Here is a tiny trained network, its code and every weight. The questions are about switching its units off for an input and a class, where a switched-off unit gives its printed mean instead of its output.

import numpy as np


def w(rows, s, z=0):
    codes = np.array(rows[::2]) - 128.0
    scale = np.full(codes.shape[1], s)
    scale[-1] = z or s
    return codes * scale


def f(y):
    return np.maximum(y, 0)


def log_softmax(a):
    a = a - a.max(-1, keepdims=True)
    return a - np.log(np.exp(a).sum(-1, keepdims=True))


def net(x, mask):
    res = np.array(x, float).reshape(1, 6) / 4 @ E
    y = f(res @ A[0][:, :-1].T + A[0][:, -1])
    res = res + np.where(mask, y, B[0][:, -1]) @ B[0][:, :-1]
    return log_softmax(res[-1] @ U[:, :-1].T + U[:, -1])


A, B = {}, {}
E = w([
[152,36,159,168,129,177,153,199,189,145,165],'x0',
[50,75,32,118,200,97,193,171,92,122,166],'x1',
[125,113,134,119,142,125,106,138,120,140,108],'x2',
[127,139,119,128,121,138,139,127,138,113,129],'x3',
[124,129,132,126,134,133,128,128,127,127,126],'x4',
[53,124,165,249,85,90,163,145,101,69,49],'x5',
],0.013)
A[0] = w([
[120,179,136,79,116,64,124,87,78,91,123,248],'N1',
[113,227,93,83,128,63,121,41,27,123,100,254],'N2',
[49,47,89,184,143,72,185,103,107,77,86,59],'N3',
[110,89,62,54,210,128,170,127,117,142,192,136],'N4',
[150,78,176,195,97,178,129,181,169,140,136,125],'N5',
[243,140,168,54,127,172,71,57,187,151,145,223],'N6',
[47,97,84,172,165,71,186,183,85,100,108,70],'N7',
[108,104,16,47,233,120,161,135,121,142,199,150],'N8',
[153,3,188,188,145,203,163,165,200,146,176,150],'N9',
[130,149,254,216,34,129,137,113,135,93,14,139],'N10',
[155,41,170,167,126,188,147,215,195,124,166,133],'N11',
[137,58,185,170,127,172,136,217,194,137,186,140],'N12',
],0.0084,0.0071)
B[0] = w([
[124,118,136,169,186,159,65,58,126,110,69,207],'N1',
[137,123,82,133,180,146,37,8,103,130,112,246],'N2',
[68,186,116,101,186,169,137,130,192,194,138,195],'N3',
[201,78,96,151,58,133,111,174,133,98,164,206],'N4',
[104,113,171,71,124,113,172,141,121,102,197,192],'N5',
[59,228,80,134,180,182,138,140,175,210,144,241],'N6',
[111,213,82,118,173,182,127,125,198,177,158,198],'N7',
[169,63,78,93,70,151,66,114,99,85,192,227],'N8',
[136,159,177,103,93,115,172,203,155,133,222,224],'N9',
[54,70,194,125,141,51,121,88,87,53,92,253],'N10',
[136,121,165,82,117,102,195,203,126,145,206,209],'N11',
[123,139,173,86,115,93,175,178,138,124,197,207],'N12',
],0.011,0.019)
U = w([
[94,229,74,180,205,185,77,100,184,227,82,255],'0',
[94,253,139,111,157,141,192,180,189,241,168,122],'1',
[116,44,183,249,166,27,102,81,28,27,5,80],'2',
[92,20,216,108,89,7,160,149,76,2,144,51],'3',
[186,15,64,111,105,138,57,81,15,30,146,123],'4',
[239,10,129,141,16,107,138,207,135,85,167,87],'5',
],0.0086,0.0033)

Each question gives the input, the list of numbers given to net, and the class t.
The units are the neurons (one row each of A and B). Each row of codes is followed by its name. A weight is (code - 128) times the scale printed after its matrix; where a second scale follows, it is the last column's (A, B and U).
mask holds one flag per neuron, in row order. A switched-off neuron (its flag False) gives its mean, the last column of its row in B, instead of its output. The means were averaged over made-up inputs and are rounded, as every weight is.
A unit's drop is (log p(t) with every unit on - log p(t) with that unit switched off) / (log p(t) with every unit on - log p(t) with every unit switched off).
The circuit of an input: a set's keep is (log p(t) with only the set's units on - log p(t) with every unit switched off) / (log p(t) with every unit on - log p(t) with every unit switched off). Starting from all 12 units, units are removed one at a time, each time the one whose removal leaves the highest keep (on an exact tie, the one counted first), for as long as the keep stays at least 0.8.
circuit, biggest first: the units of the circuit, biggest drop first
top k neurons: the k neurons with the biggest drops, biggest first
drop when u is switched off: that unit's drop, to one decimal
input [0,1,-3,7,-5,-1], class 4: circuit, biggest first => [N6]
input [-4,0,6,-6,-8,7], class 2: top 2 neurons => [N10 N6]
input [-5,1,5,7,2,8], class 0: top 2 neurons => [N3 N7]
input [6,7,-6,8,8,0], class 5: top 2 neurons => [N8 N6]
input [6,0,3,5,4,4], class 3: top 2 neurons => [N6 N10]
input [5,1,-2,8,1,-2], class 5: top 2 neurons => [N3 N7]
input [-8,0,-2,-8,8,8], class 2: top 2 neurons => [N10 N6]
input [1,5,-1,2,0,-6], class 5: drop when N2 is switched off => 0.2
input [-8,0,-4,-6,8,-7], class 0: drop when N6 is switched off => 5.5
input [-5,-1,-6,-3,-6,6], class 2: drop when N10 is switched off => 0.4
input [-6,8,4,-3,1,2], class 0: top 2 neurons => [N7 N3]
